Below are the code and all the weights of a small trained network. Each question names an input and a class and asks about switching units off, where a switched-off unit gives its printed mean instead of its output.

import numpy as np


def w(rows, s, z=0):
    codes = np.array(rows[::2]) - 128.0
    scale = np.full(codes.shape[1], s)
    scale[-1] = z or s
    return codes * scale


def f(y):
    return np.maximum(y, 0)


def log_softmax(a):
    a = a - a.max(-1, keepdims=True)
    return a - np.log(np.exp(a).sum(-1, keepdims=True))


def net(x, mask):
    res = np.array(x, float).reshape(1, 8) / 4 @ E
    y = f(res @ A[0][:, :-1].T + A[0][:, -1])
    res = res + np.where(mask, y, B[0][:, -1]) @ B[0][:, :-1]
    return log_softmax(res[-1] @ U[:, :-1].T + U[:, -1])


A, B = {}, {}
E = w([
[140,165,226,109,49,168,2],'x0',
[130,128,126,126,128,130,128],'x1',
[128,129,126,129,130,132,127],'x2',
[200,39,122,123,95,26,101],'x3',
[128,132,127,131,127,127,126],'x4',
[129,126,128,126,127,132,128],'x5',
[201,181,173,10,232,111,130],'x6',
[123,131,131,124,124,123,131],'x7',
],0.0087)
A[0] = w([
[213,74,128,84,97,53,53,138],'neuron 1',
[216,137,140,77,202,73,140,163],'neuron 2',
[13,172,88,163,163,230,180,91],'neuron 3',
[32,138,118,204,38,162,115,95],'neuron 4',
[16,148,126,189,51,203,94,6],'neuron 5',
[127,32,51,210,98,68,181,120],'neuron 6',
[115,200,197,77,180,202,107,107],'neuron 7',
[133,15,56,191,125,62,190,135],'neuron 8',
[106,144,84,106,186,135,206,55],'neuron 9',
[141,102,204,149,11,140,3,15],'neuron 10',
[153,113,149,111,24,108,13,178],'neuron 11',
[20,173,100,177,146,171,191,2],'neuron 12',
[204,125,135,20,232,63,156,3],'neuron 13',
[129,203,190,86,152,189,122,109],'neuron 14',
[98,145,60,123,243,137,245,50],'neuron 15',
[184,225,218,50,155,181,54,95],'neuron 16',
[107,159,83,115,203,106,194,216],'neuron 17',
],0.0057,0.0067)
B[0] = w([
[163,139,158,162,124,165,181,226],'neuron 1',
[153,172,167,121,153,172,156,233],'neuron 2',
[203,104,144,186,117,158,219,224],'neuron 3',
[169,160,181,127,143,178,165,214],'neuron 4',
[199,232,187,73,186,216,127,186],'neuron 5',
[61,111,60,93,124,66,85,240],'neuron 6',
[71,113,94,79,117,91,77,213],'neuron 7',
[69,106,68,95,106,65,77,247],'neuron 8',
[154,195,169,92,163,170,124,172],'neuron 9',
[173,60,129,220,90,124,214,207],'neuron 10',
[168,182,174,119,163,180,160,254],'neuron 11',
[143,37,114,185,103,105,155,174],'neuron 12',
[168,45,126,254,75,124,219,194],'neuron 13',
[77,101,93,80,126,100,92,200],'neuron 14',
[167,207,190,105,174,206,146,217],'neuron 15',
[75,127,103,48,138,102,74,242],'neuron 16',
[148,68,116,181,86,131,163,254],'neuron 17',
],0.008,0.007)
U = w([
[147,64,124,236,75,125,182,254],'0',
[157,208,181,97,190,176,142,94],'1',
[37,118,57,56,121,52,2,26],'2',
],0.0091,0.00087)

Each question gives the input, the list of numbers given to net, and the class t.
The units are the neurons (one row each of A and B). Each row of codes is followed by its name. A weight is (code - 128) times the scale printed after its matrix; where a second scale follows, it is the last column's (A, B and U).
mask holds one flag per neuron, in row order. A switched-off neuron (its flag False) gives its mean, the last column of its row in B, instead of its output. The means were averaged over made-up inputs and are rounded, as every weight is.
A unit's drop is (log p(t) with every unit on - log p(t) with that unit switched off) / (log p(t) with every unit on - log p(t) with every unit switched off).
most important unit: the unit with the biggest drop
k most important neurons: the k neurons with the biggest drops, biggest first
drop when u is switched off: that unit's drop, to one decimal
input [6,-4,-2,0,0,3,5,8], class 2: 2 most important neurons => (neuron 16; neuron 7)
input [6,0,1,-3,-2,3,-8,8], class 1: most important unit => neuron 5
input [0,6,6,-6,-4,7,0,3], class 0: 2 most important neurons => (neuron 3; neuron 11)
input [5,-7,2,0,8,4,-7,5], class 1: 2 most important neurons => (neuron 5; neuron 11)
input [1,-2,-6,-2,3,2,-6,0], class 1: 4 most important neurons => (neuron 5; neuron 17; neuron 13; neuron 4)
input [6,-4,2,0,8,-2,6,1], class 2: 3 most important neurons => (neuron 16; neuron 7; neuron 14)
input [-4,-8,0,4,2,-8,7,2], class 0: 2 most important neurons => (neuron 13; neuron 17)
input [-7,4,-2,2,-5,2,8,5], class 0: 2 most important neurons => (neuron 13; neuron 17)
input [1,-1,5,0,-1,6,1,7], class 2: drop when neuron 9 is switched off => 0.1
input [1,2,-6,-5,6,8,-5,-7], class 1: drop when neuron 17 is switched off => 0.2
input [5,4,6,-7,0,-3,5,7], class 2: drop when neuron 5 is switched off => 0.0
input [-1,7,6,5,-4,7,8,-1], class 0: drop when neuron 13 is switched off => 1.2
